Here is a tiny trained network, its code and every weight. The questions are about switching its units off for an input and a target symbol, where a switched-off unit gives its printed mean instead of its output.

import numpy as np


def w(rows, s, z=0):
    codes = np.array(rows[::2]) - 128.0
    scale = np.full(codes.shape[1], s)
    scale[-1] = z or s
    return codes * scale


def softmax(a):
    e = np.exp(a - a.max(-1, keepdims=True))
    return e / e.sum(-1, keepdims=True)


def log_softmax(a):
    a = a - a.max(-1, keepdims=True)
    return a - np.log(np.exp(a).sum(-1, keepdims=True))


def net(x, mask):
    ids = ['ΔΘΣαγζηλμξπτφω'.index(c) for c in x.split()]
    T = len(ids)
    res = E[ids] + P[:T]
    u = 0
    for l in range(3):
        r = res
        for j in range(2):
            rows = slice(3 * j, 3 * j + 3)
            q, k, v = (r @ M[l][rows].T for M in (Q, K, V))
            z = softmax(np.where(np.tri(T) > 0, q @ k.T / 3**0.5, -1e9)) @ v
            o = O[l][rows]
            res = res + np.where(mask[u + j], z, o[:, -1]) @ o[:, :-1]
        u += 2
    return log_softmax(res[-1] @ U[:, :-1].T + U[:, -1])


Q, K, V, O = {}, {}, {}, {}
E = w([
[123,177,192],'Δ',
[147,240,190],'Θ',
[129,142,171],'Σ',
[126,142,160],'α',
[119,110,145],'γ',
[120,112,149],'ζ',
[88,111,73],'η',
[122,134,126],'λ',
[130,23,229],'μ',
[140,127,156],'ξ',
[131,107,148],'π',
[124,125,149],'τ',
[51,45,2],'φ',
[143,101,164],'ω',
],0.014)
P = w([
[176,150,108],'0',
[92,143,245],'1',
[172,247,50],'2',
[82,114,228],'3',
[179,236,39],'4',
[56,112,197],'5',
[188,211,37],'6',
[33,91,151],'7',
[210,219,74],'8',
],0.013)
Q[0] = w([
[131,146,215],'L0H1',
[139,255,104],'L0H1',
[105,162,150],'L0H1',
[96,99,99],'L0H2',
[155,247,182],'L0H2',
[109,95,153],'L0H2',
],0.0098)
K[0] = w([
[253,71,205],'L0H1',
[44,141,48],'L0H1',
[154,7,186],'L0H1',
[5,80,147],'L0H2',
[152,78,116],'L0H2',
[148,143,86],'L0H2',
],0.0069)
V[0] = w([
[188,81,189],'L0H1',
[181,234,187],'L0H1',
[16,97,100],'L0H1',
[75,51,165],'L0H2',
[92,111,162],'L0H2',
[176,121,2],'L0H2',
],0.0095)
O[0] = w([
[105,116,89,104],'L0H1',
[214,136,255,254],'L0H1',
[72,147,137,87],'L0H1',
[87,105,182,48],'L0H2',
[61,133,175,118],'L0H2',
[120,105,104,70],'L0H2',
],0.0076,0.0066)
Q[1] = w([
[88,165,87],'L1H1',
[200,89,91],'L1H1',
[153,183,125],'L1H1',
[144,75,164],'L1H2',
[133,36,144],'L1H2',
[135,6,182],'L1H2',
],0.011)
K[1] = w([
[191,182,62],'L1H1',
[99,136,153],'L1H1',
[109,189,143],'L1H1',
[192,98,154],'L1H2',
[94,75,164],'L1H2',
[49,8,131],'L1H2',
],0.011)
V[1] = w([
[127,88,255],'L1H1',
[111,180,100],'L1H1',
[153,91,78],'L1H1',
[139,49,158],'L1H2',
[171,194,92],'L1H2',
[25,90,90],'L1H2',
],0.011)
O[1] = w([
[87,212,171,191],'L1H1',
[40,20,255,129],'L1H1',
[162,218,236,87],'L1H1',
[90,201,135,98],'L1H2',
[130,105,95,186],'L1H2',
[124,199,128,6],'L1H2',
],0.0054,0.022)
Q[2] = w([
[129,130,76],'L2H1',
[103,182,58],'L2H1',
[168,109,70],'L2H1',
[122,186,155],'L2H2',
[240,103,68],'L2H2',
[247,140,140],'L2H2',
],0.011)
K[2] = w([
[104,61,134],'L2H1',
[165,119,103],'L2H1',
[137,87,39],'L2H1',
[63,86,118],'L2H2',
[144,1,83],'L2H2',
[148,83,75],'L2H2',
],0.012)
V[2] = w([
[145,2,63],'L2H1',
[133,237,164],'L2H1',
[94,124,159],'L2H1',
[178,119,28],'L2H2',
[150,165,148],'L2H2',
[162,54,137],'L2H2',
],0.0084)
O[2] = w([
[149,230,160,21],'L2H1',
[156,17,135,216],'L2H1',
[62,110,81,126],'L2H1',
[15,2,30,63],'L2H2',
[69,171,157,226],'L2H2',
[103,79,113,253],'L2H2',
],0.006,0.0025)
U = w([
[2,56,190,196],'Δ',
[159,149,128,79],'Θ',
[115,142,137,74],'Σ',
[132,140,118,97],'α',
[141,154,136,57],'γ',
[118,139,131,81],'ζ',
[135,133,109,114],'η',
[254,176,134,2],'λ',
[16,200,100,165],'μ',
[152,139,108,111],'ξ',
[95,210,218,196],'π',
[155,135,89,141],'τ',
[73,112,87,175],'φ',
[140,150,106,129],'ω',
],0.0096,0.0088)

Each question gives the input, a string of symbols that net reads in full, and the target symbol t.
The units are the heads (3 rows each of Q, K, V and O). Each row of codes is followed by its name. A weight is (code - 128) times the scale printed after its matrix; where a second scale follows, it is the last column's (O and U).
mask holds one flag per head, layer by layer. A switched-off head (its flag False) gives its mean, the last column of its rows in O, instead of its output. The means were averaged over made-up inputs and are rounded, as every weight is.
A unit's drop is (log p(t) with every unit on - log p(t) with that unit switched off) / (log p(t) with every unit on - log p(t) with every unit switched off).
The circuit of an input: a set's keep is (log p(t) with only the set's units on - log p(t) with every unit switched off) / (log p(t) with every unit on - log p(t) with every unit switched off). Starting from all 6 units, units are removed one at a time, each time the one whose removal leaves the highest keep (on an exact tie, the one counted first), for as long as the keep stays at least 0.8.
units of the circuit, in order: the units of the circuit, biggest drop first
unit that matters most: the unit with the biggest drop
which heads matter: for each layer, one digit per head in row order, 1 if its drop is at least 0.15 and else 0, layers parted by /
drop of u: that unit's drop, to one decimal
input Θ Θ λ Θ Θ Θ, target Δ: units of the circuit, in order	[L2H1]
input η η ω α, target π: units of the circuit, in order	[L2H2, L1H2]
input ω ω η α α ω φ φ λ, target μ: which heads matter	10 / 00 / 10
input Δ α Θ ζ Θ Δ Θ γ, target π: which heads matter	00 / 01 / 01
input Σ φ ω ξ, target π: which heads matter	01 / 01 / 01
input η Θ λ Θ Σ Δ, target π: which heads matter	10 / 11 / 01
input η η Δ η π λ, target π: units of the circuit, in order	[L1H2, L2H2]
input Θ Θ Θ Θ, target Δ: which heads matter	01 / 01 / 11
input Δ Θ Δ π η Θ λ φ η, target μ: which heads matter	10 / 00 / 10
input α Θ φ λ, target π: which heads matter	00 / 11 / 01
input Θ γ Θ η φ η μ λ μ, target Δ: which heads matter	00 / 01 / 11
input Θ Θ η Θ Θ Θ Σ α μ, target Δ: units of the circuit, in order	[L2H2, L2H1]
input τ Θ φ ζ Δ, target μ: which heads matter	10 / 00 / 11
input Θ λ λ Θ λ Θ Θ η, target π: unit that matters most	L1H2
input Δ η Θ λ λ Θ η η η, target φ: which heads matter	10 / 01 / 01
input λ η Σ η π Δ, target π: drop of L0H2	0.0
input Θ φ η, target μ: drop of L2H1	1.2
input Θ φ Θ η Δ η, target π: drop of L1H1	-0.1
